Below are the code and all the weights of a small trained network. Each question names an input and a target symbol and asks about switching units off, where a switched-off unit gives its printed mean instead of its output.

import numpy as np


def w(rows, s, z=0):
    codes = np.array(rows[::2]) - 128.0
    scale = np.full(codes.shape[1], s)
    scale[-1] = z or s
    return codes * scale


def f(y):
    return y / 2 * (1 + np.tanh(0.7978845608 * (y + 0.044715 * y**3)))


def softmax(a):
    e = np.exp(a - a.max(-1, keepdims=True))
    return e / e.sum(-1, keepdims=True)


def log_softmax(a):
    a = a - a.max(-1, keepdims=True)
    return a - np.log(np.exp(a).sum(-1, keepdims=True))


def net(x, mask):
    ids = ['αγδεζθλμξπστψ'.index(c) for c in x.split()]
    T = len(ids)
    res = E[ids] + P[:T]
    u = 0
    for l in range(3):
        r = res
        for j in range(2):
            rows = slice(4 * j, 4 * j + 4)
            q, k, v = (r @ M[l][rows].T for M in (Q, K, V))
            z = softmax(np.where(np.tri(T) > 0, q @ k.T / 4**0.5, -1e9)) @ v
            o = O[l][rows]
            res = res + np.where(mask[u + j], z, o[:, -1]) @ o[:, :-1]
        u += 2
        y = f(res @ A[l][:, :-1].T + A[l][:, -1])
        res = res + np.where(mask[u : u + 8], y, B[l][:, -1]) @ B[l][:, :-1]
        u += 8
    return log_softmax(res[-1] @ U[:, :-1].T + U[:, -1])


Q, K, V, O, A, B = {}, {}, {}, {}, {}, {}
E = w([
[184,131,161],'α',
[242,212,169],'γ',
[132,136,163],'δ',
[129,140,166],'ε',
[127,136,167],'ζ',
[125,145,164],'θ',
[89,44,35],'λ',
[46,137,105],'μ',
[1,127,100],'ξ',
[193,65,46],'π',
[135,135,164],'σ',
[125,138,165],'τ',
[121,141,161],'ψ',
],0.01)
P = w([
[119,52,227],'0',
[55,253,25],'1',
[140,17,205],'2',
[127,197,44],'3',
[133,21,203],'4',
[107,199,79],'5',
],0.006)
Q[0] = w([
[159,253,117],'0.h0',
[131,195,94],'0.h0',
[130,247,108],'0.h0',
[16,168,159],'0.h0',
[91,162,76],'0.h1',
[65,126,17],'0.h1',
[94,112,46],'0.h1',
[183,96,195],'0.h1',
],0.011)
K[0] = w([
[214,244,189],'0.h0',
[182,165,188],'0.h0',
[177,207,204],'0.h0',
[30,159,193],'0.h0',
[55,108,127],'0.h1',
[61,91,80],'0.h1',
[87,82,74],'0.h1',
[209,152,142],'0.h1',
],0.011)
V[0] = w([
[225,159,199],'0.h0',
[32,226,158],'0.h0',
[148,190,216],'0.h0',
[230,135,125],'0.h0',
[205,163,91],'0.h1',
[83,107,179],'0.h1',
[113,107,175],'0.h1',
[253,206,161],'0.h1',
],0.0068)
O[0] = w([
[253,120,53,108],'0.h0',
[91,253,109,173],'0.h0',
[189,181,86,159],'0.h0',
[206,63,60,55],'0.h0',
[181,227,187,7],'0.h1',
[122,58,113,224],'0.h1',
[123,80,144,193],'0.h1',
[188,177,234,1],'0.h1',
],0.0059,0.0009)
A[0] = w([
[199,206,247,134],'0.n0',
[68,227,46,78],'0.n1',
[205,199,195,67],'0.n2',
[253,145,187,120],'0.n3',
[37,15,193,95],'0.n4',
[50,218,46,156],'0.n5',
[103,238,47,7],'0.n6',
[48,243,32,115],'0.n7',
],0.0051,0.002)
B[0] = w([
[20,220,124,220],'0.n0',
[232,138,110,182],'0.n1',
[34,174,170,184],'0.n2',
[89,253,87,215],'0.n3',
[101,72,220,254],'0.n4',
[233,213,30,215],'0.n5',
[203,59,209,155],'0.n6',
[252,170,83,218],'0.n7',
],0.0047,0.0032)
Q[1] = w([
[86,116,204],'1.h0',
[185,134,64],'1.h0',
[65,82,123],'1.h0',
[53,98,132],'1.h0',
[92,166,71],'1.h1',
[40,120,100],'1.h1',
[104,100,166],'1.h1',
[254,163,85],'1.h1',
],0.0061)
K[1] = w([
[67,118,20],'1.h0',
[161,155,253],'1.h0',
[140,143,29],'1.h0',
[121,124,2],'1.h0',
[136,124,181],'1.h1',
[86,17,167],'1.h1',
[111,76,71],'1.h1',
[156,199,155],'1.h1',
],0.0064)
V[1] = w([
[100,201,130],'1.h0',
[91,206,129],'1.h0',
[128,137,194],'1.h0',
[119,175,104],'1.h0',
[173,75,187],'1.h1',
[85,78,255],'1.h1',
[131,134,63],'1.h1',
[165,127,58],'1.h1',
],0.0052)
O[1] = w([
[20,181,6,227],'1.h0',
[41,162,48,246],'1.h0',
[158,204,197,167],'1.h0',
[87,120,67,163],'1.h0',
[163,222,182,3],'1.h1',
[90,243,172,213],'1.h1',
[133,57,104,89],'1.h1',
[163,63,100,13],'1.h1',
],0.0027,0.00062)
A[1] = w([
[121,101,61,169],'1.n0',
[254,79,97,254],'1.n1',
[112,12,188,148],'1.n2',
[154,76,60,227],'1.n3',
[25,193,173,179],'1.n4',
[150,94,71,234],'1.n5',
[76,116,145,68],'1.n6',
[128,20,196,111],'1.n7',
],0.0071,0.0075)
B[1] = w([
[170,177,171,176],'1.n0',
[254,224,139,255],'1.n1',
[114,99,224,205],'1.n2',
[181,210,194,225],'1.n3',
[40,109,114,236],'1.n4',
[155,223,185,229],'1.n5',
[145,96,91,127],'1.n6',
[170,69,232,179],'1.n7',
],0.0066,0.0065)
Q[2] = w([
[84,112,125],'2.h0',
[136,19,119],'2.h0',
[125,2,133],'2.h0',
[121,106,138],'2.h0',
[184,89,165],'2.h1',
[57,147,117],'2.h1',
[130,133,89],'2.h1',
[186,111,151],'2.h1',
],0.0091)
K[2] = w([
[86,113,43],'2.h0',
[42,38,218],'2.h0',
[63,54,150],'2.h0',
[119,117,119],'2.h0',
[162,227,18],'2.h1',
[158,86,201],'2.h1',
[94,131,132],'2.h1',
[107,191,2],'2.h1',
],0.0071)
V[2] = w([
[81,34,128],'2.h0',
[122,182,134],'2.h0',
[94,96,155],'2.h0',
[159,139,142],'2.h0',
[139,116,50],'2.h1',
[130,99,3],'2.h1',
[96,137,130],'2.h1',
[150,107,75],'2.h1',
],0.0053)
O[2] = w([
[136,2,165,9],'2.h0',
[104,187,119,174],'2.h0',
[117,94,155,84],'2.h0',
[157,161,128,167],'2.h0',
[206,88,107,86],'2.h1',
[208,63,125,48],'2.h1',
[104,111,172,121],'2.h1',
[170,111,97,98],'2.h1',
],0.0039,0.012)
A[2] = w([
[188,200,79,212],'2.n0',
[177,76,204,144],'2.n1',
[12,142,154,254],'2.n2',
[167,159,95,51],'2.n3',
[254,184,85,219],'2.n4',
[88,93,220,218],'2.n5',
[85,137,106,137],'2.n6',
[159,142,55,64],'2.n7',
],0.0068,0.006)
B[2] = w([
[63,98,176,247],'2.n0',
[204,131,201,154],'2.n1',
[164,134,1,206],'2.n2',
[152,51,126,162],'2.n3',
[47,51,158,255],'2.n4',
[198,105,63,195],'2.n5',
[136,161,123,137],'2.n6',
[180,65,144,149],'2.n7',
],0.0068,0.02)
U = w([
[2,102,251,187],'α',
[80,216,106,253],'γ',
[201,158,115,121],'δ',
[193,150,117,105],'ε',
[218,169,104,157],'ζ',
[184,158,108,98],'θ',
[143,8,135,38],'λ',
[145,95,49,196],'μ',
[57,51,40,37],'ξ',
[231,151,184,11],'π',
[209,172,122,121],'σ',
[188,146,114,87],'τ',
[173,145,111,85],'ψ',
],0.0058,0.003)

Each question gives the input, a string of symbols that net reads in full, and the target symbol t.
The units are the heads (4 rows each of Q, K, V and O) and the neurons (one row each of A and B). Each row of codes is followed by its name. A weight is (code - 128) times the scale printed after its matrix; where a second scale follows, it is the last column's (O, A, B and U).
mask holds one flag per unit, layer by layer, with each layer's heads first. A switched-off unit (its flag False) gives its mean, the last column of its rows in O or B, instead of its output. The means were averaged over made-up inputs and are rounded, as every weight is.
A unit's drop is (log p(t) with every unit on - log p(t) with that unit switched off) / (log p(t) with every unit on - log p(t) with every unit switched off).
most important unit: the unit with the biggest drop
top k neurons: the k neurons with the biggest drops, biggest first
k most important neurons of layer l: the k neurons of layer l with the biggest drops, biggest first
input ψ δ θ ε, target α: most important unit : 2.n2
input θ ε δ λ, target α: top 4 neurons : [2.n4 2.n2 2.n0 2.n5]
input μ λ δ σ, target α: 4 most important neurons of layer 2 : [2.n2 2.n4 2.n5 2.n0]
input λ λ γ σ, target α: top 3 neurons : [2.n4 2.n0 2.n2]
input π μ α ψ, target α: top 4 neurons : [2.n4 2.n2 2.n0 2.n5]
input α ζ ζ π, target α: top 3 neurons : [2.n4 2.n0 2.n2]
input ξ ξ λ μ ζ γ, target α: top 4 neurons : [2.n4 2.n0 2.n2 2.n5]
input π ξ τ δ, target α: top 2 neurons : [2.n2 2.n4]
input ψ π γ γ, target γ: top 2 neurons : [0.n0 0.n2]
input ξ λ ψ, target λ: 2 most important neurons of layer 0 : [0.n3 0.n0]
input α τ ψ ζ, target α: top 2 neurons : [2.n2 2.n5]
input γ π π ξ π τ, target α: top 4 neurons : [2.n4 2.n0 2.n2 2.n5]
input λ γ ε, target γ: top 3 neurons : [0.n0 0.n4 0.n3]
input γ θ σ α, target α: 3 most important neurons of layer 2 : [2.n4 2.n2 2.n0]
input γ δ τ, target γ: most important unit : 0.h1
input ε λ π ζ, target α: top 3 neurons : [2.n4 2.n2 2.n0]
input θ ζ λ π, target α: top 2 neurons : [2.n4 2.n2]
input λ λ ζ θ θ, target λ: 2 most important neurons of layer 0 : [0.n3 0.n0]
input λ λ ξ θ, target α: top 3 neurons : [2.n2 2.n4 2.n5]
input τ α τ θ, target α: top 2 neurons : [2.n2 2.n5]
input ζ γ ξ, target ξ: most important unit : 0.h0
input ζ ξ α, target ξ: 2 most important neurons of layer 0 : [0.n5 0.n7]
input λ σ ζ τ, target α: 4 most important neurons of layer 2 : [2.n4 2.n2 2.n0 2.n5]
input θ π ε ζ ψ α, target α: 4 most important neurons of layer 2 : [2.n2 2.n5 2.n4 2.n0]
input ζ τ ξ δ μ γ, target α: 4 most important neurons of layer 2 : [2.n4 2.n2 2.n0 2.n5]
input π π τ μ, target α: 3 most important neurons of layer 2 : [2.n4 2.n2 2.n0]
input ε ψ ζ δ, target α: most important unit : 2.n2
